Each row is followed by its class. Each block has new classes.
181,-300,41,80,76,-149,7,80,-53,-200,89,-85,77,-145,4,-64 : [40]
420,-279,80,-155,87,-80,26,81,-88,-151,129,-274,394,3,217,-72 : [37]
117,-134,73,54,105,-196,15,-5,-30,-72,6,-83,-61,-119,171,-84 : [43]
304,-208,119,-192,312,-98,-27,81,-91,-49,71,-494,209,-45,331,-121 : [43]
294,-314,107,-195,352,-129,-20,114,-112,-49,51,-408,188,-21,243,-93 : [41]
390,-229,41,-167,38,7,4,84,-94,-175,133,-232,438,9,105,-61 : [43]
-56,9,11,-4,159,-36,-62,107,-7,67,-7,-266,-144,-50,94,-77 : [40]
92,12,-41,-59,-63,88,-7,33,-28,-75,72,-103,202,6,-60,1 : [40]
189,-225,69,1,97,-139,82,44,2,-97,21,-117,59,-67,96,-51 : [41]
76,-238,59,348,-81,-325,14,-41,46,-295,83,-65,-228,-324,-7,-116 : [43]
19,-68,5,115,-20,-65,-22,35,-6,-161,83,-134,-36,-165,-70,-75 : [40]
79,-149,31,38,45,-134,15,18,8,-75,14,97,-14,-27,74,-7 : [41]
-21,-214,40,333,-184,-281,55,-37,83,-129,-56,412,-225,-130,-98,21 : [41]
-17,44,49,-141,284,19,-40,18,-17,93,2,-350,-52,26,199,-40 : [40]
372,230,-74,-520,-207,420,30,-7,-90,39,139,-109,802,353,66,85 : [37]
460,-191,5,-210,-119,85,56,47,-108,-183,157,-141,654,67,66,-15 : [37]
71,-153,-6,103,-39,-150,21,-2,-2,-116,28,50,-20,-92,125,-14 : [41]
372,-100,66,-627,513,289,-54,178,-221,174,71,-708,603,268,390,-82 : [40]
278,-204,102,-110,215,-72,-34,79,-86,-118,113,-459,161,-80,236,-129 : [43]
453,-273,55,-132,-86,-46,40,82,-95,-235,147,-80,501,0,60,-40 : [37]
-196,86,-73,438,-304,-105,-22,-52,106,-235,75,139,-344,-308,-314,-14 : [40]
43,-75,39,27,-63,-110,35,-25,19,13,-43,195,-26,62,65,13 : [41]
398,-227,48,-133,8,0,7,118,-111,-252,174,-272,407,-49,47,-81 : [43]
84,-125,36,11,-44,-73,11,6,-5,-72,6,-3,38,-45,32,-14 : [41]
370,-350,66,57,-68,-168,40,76,-51,-395,132,-81,260,-131,36,-67 : [37]
-241,-102,59,503,-85,-342,-2,-59,133,-169,-44,230,-548,-294,-126,-65 : [40]
22,-161,27,177,-118,-206,47,-29,27,-64,-56,303,-119,-56,-24,40 : [41]
406,-147,44,-72,-154,-12,45,18,-53,-188,141,-70,394,17,82,-31 : [37]
148,-102,50,39,47,-94,-12,26,-13,-111,89,-352,50,-93,94,-61 : [43]
310,-44,74,-172,79,33,-7,58,-79,-123,127,-387,276,-14,153,-81 : [43]
218,-353,120,1,238,-285,0,130,-71,-114,42,-215,64,-105,167,-93 : [41]
158,-203,108,24,146,-203,-5,23,9,-48,-6,-129,-39,-72,126,-81 : [43]
114,22,22,0,-16,-15,14,-23,5,-86,77,-225,53,-51,93,-64 : [43]
126,-77,17,-28,53,42,-13,65,-30,-73,72,-198,131,-48,3,-50 : [40]
-51,-53,23,156,101,-122,-42,28,25,-89,42,-187,-211,-173,-30,-79 : [40]
-198,41,0,188,-26,-86,3,-44,76,3,-52,159,-305,-99,-27,-18 : [40]
-46,41,-3,55,88,-18,-48,12,-71,-39,25,-220,-136,-107,6,-64 : [40]
97,-121,56,-9,139,-57,-34,71,-50,-97,69,-314,-41,-142,97,-106 : [40]
305,-128,126,-291,329,-10,-44,84,-78,2,52,-527,273,45,347,-121 : [43]
470,-477,36,164,-240,-255,78,91,-71,-411,177,90,364,-178,-57,-46 : [37]
521,-454,49,87,-196,-175,54,105,-81,-404,189,67,481,-128,-42,-35 : [37]
-113,-74,63,153,148,-170,-24,4,42,-24,-32,-109,-308,-138,121,-111 : [40]
287,-112,-25,29,-296,-3,49,11,-17,-254,131,96,392,-18,-93,3 : [37]
224,-275,-11,383,-460,-264,87,11,66,-453,150,325,81,-261,-226,-17 : [37]

Each row is followed by its class. Each block has new classes.
-253,104,-14,237,-182,-172,59,52,193,-114,-243,-36,219,92,90,4 : G
127,-66,807,719,-263,-345,-155,44,-92,-21,53,-89,147,-80,6,-70 : D
224,19,-239,351,483,78,-23,48,-100,41,-219,-281,-184,58,-6,-91 : G
-26,73,24,-255,37,41,-12,-96,-10,-2,4,-158,21,-80,-115,-137 : N
126,-65,213,-390,-59,259,-41,72,69,-17,135,-130,-160,-137,17,149 : P
206,40,111,-61,38,-122,-25,74,19,-146,-10,-23,95,-223,62,6 : U
149,33,98,6,-89,242,-93,68,186,-6,123,-15,34,-121,-38,20 : X
137,8,76,-444,27,121,-6,-56,81,-93,-173,-1,-33,-137,121,-1 : U
70,45,176,-163,24,-13,-31,-14,-144,81,119,27,-30,-56,-15,44 : U
-64,-27,35,631,70,-87,63,-183,22,-165,-276,-125,-204,190,7,54 : G
119,134,-12,756,-52,-329,70,191,25,123,130,109,508,44,-19,-67 : N
-34,-4,35,91,-51,-195,59,36,-85,-27,-69,87,61,-14,38,-10 : X
-55,-163,157,275,272,-224,-70,-65,-213,-4,158,-241,-395,-20,-137,-20 : G
43,108,-42,412,-83,-83,99,-7,123,-73,-248,131,114,-82,1,65 : Z
-56,-35,-126,79,55,134,82,-6,160,-12,-181,98,33,81,109,-66 : G
174,-230,17,-268,14,31,-116,-40,-26,24,206,-101,-366,-165,18,-33 : D
8,56,0,160,233,-143,-64,-54,-403,-28,-401,86,-57,35,3,15 : D
18,140,-109,-379,160,-25,-50,30,182,-43,-274,-47,-97,16,153,-8 : D
-42,-132,-44,557,-95,-81,-9,37,170,21,-29,136,436,-5,32,-130 : M
-95,-28,-95,676,-132,-34,-62,-5,12,60,7,178,296,311,7,-28 : M
139,-101,52,-137,-172,220,-100,-147,291,-184,160,-147,153,-75,-36,66 : M
-131,110,-233,154,195,-61,-7,-8,-138,59,-188,-107,-303,269,-85,67 : G
-84,-283,-120,-261,-28,179,-10,-110,49,-160,54,-165,10,-22,-52,-16 : D
309,83,251,-179,-121,12,-26,93,41,-232,-152,-58,31,-167,110,36 : B
-169,130,-225,-249,312,-325,-22,-58,-295,149,-184,15,-45,53,-115,-93 : G
105,-191,-79,-421,87,229,-75,-52,41,-166,-117,-199,2,-139,83,-8 : D
185,139,-182,42,129,189,-24,37,277,-204,-216,-133,-237,307,157,-127 : G
-48,288,-155,272,606,-304,157,-29,-78,52,-82,127,121,147,92,6 : Z
140,-52,24,-98,-109,-193,-41,99,-109,30,-65,111,291,-4,-15,-106 : N
-204,257,-330,-412,89,500,179,-116,199,-143,-463,-29,-16,110,166,-10 : G
-41,15,27,-325,17,63,59,93,109,41,99,-116,-134,3,-71,86 : G
-197,-49,-312,-236,192,7,121,-64,-203,-124,-279,55,236,67,2,-316 : D
62,-31,148,328,-101,-405,44,17,77,-153,-187,197,5,-115,148,48 : X
373,297,-342,-807,-135,269,-10,111,240,-105,-571,100,528,-20,145,81 : N
155,347,-281,-615,28,424,-74,-147,214,-135,-315,-2,219,67,8,108 : N
-158,-173,14,-466,148,-294,-38,18,-170,-13,-165,-21,-112,7,-11,-21 : D
-98,-66,69,391,-54,-316,25,77,-169,28,71,-18,208,250,32,-27 : B
-93,-70,-18,-536,-47,200,-57,-32,132,132,216,-216,-177,32,-11,82 : P
-29,-46,172,-197,91,-176,-49,-2,-10,-10,8,-38,-139,-2,67,0 : D
-15,115,-281,663,156,-122,53,-3,-30,-46,-386,16,241,117,34,-62 : G
93,117,-107,35,-178,180,-10,30,13,-111,-199,-90,464,41,-92,14 : P
-364,42,233,-64,-246,-116,-60,-90,116,-23,168,22,63,91,60,-80 : G
13,-55,33,807,-154,-251,50,-26,61,-20,22,172,245,143,-33,-51 : Z
-53,71,-14,-305,258,76,-98,-132,-217,70,-42,20,149,56,-145,-56 : G

Each row is followed by its class. Each block has new classes.
73,-96,-78,189,158,-195,50,201,104,72,-19,-117,34,-19,-37,4 : <104>
-145,162,-87,19,304,-182,239,-49,-171,-96,-165,223,-254,-17,-118,5 : <104>
-26,276,-42,-2,-22,187,-70,-107,-244,-111,-137,142,-135,-176,126,-132 : <95>
-11,-115,154,-200,217,-123,278,-108,-112,148,-39,143,-28,-91,13,-145 : <96>
76,-275,-55,250,-3,-101,255,146,237,91,-300,180,-34,-19,-25,-89 : <95>
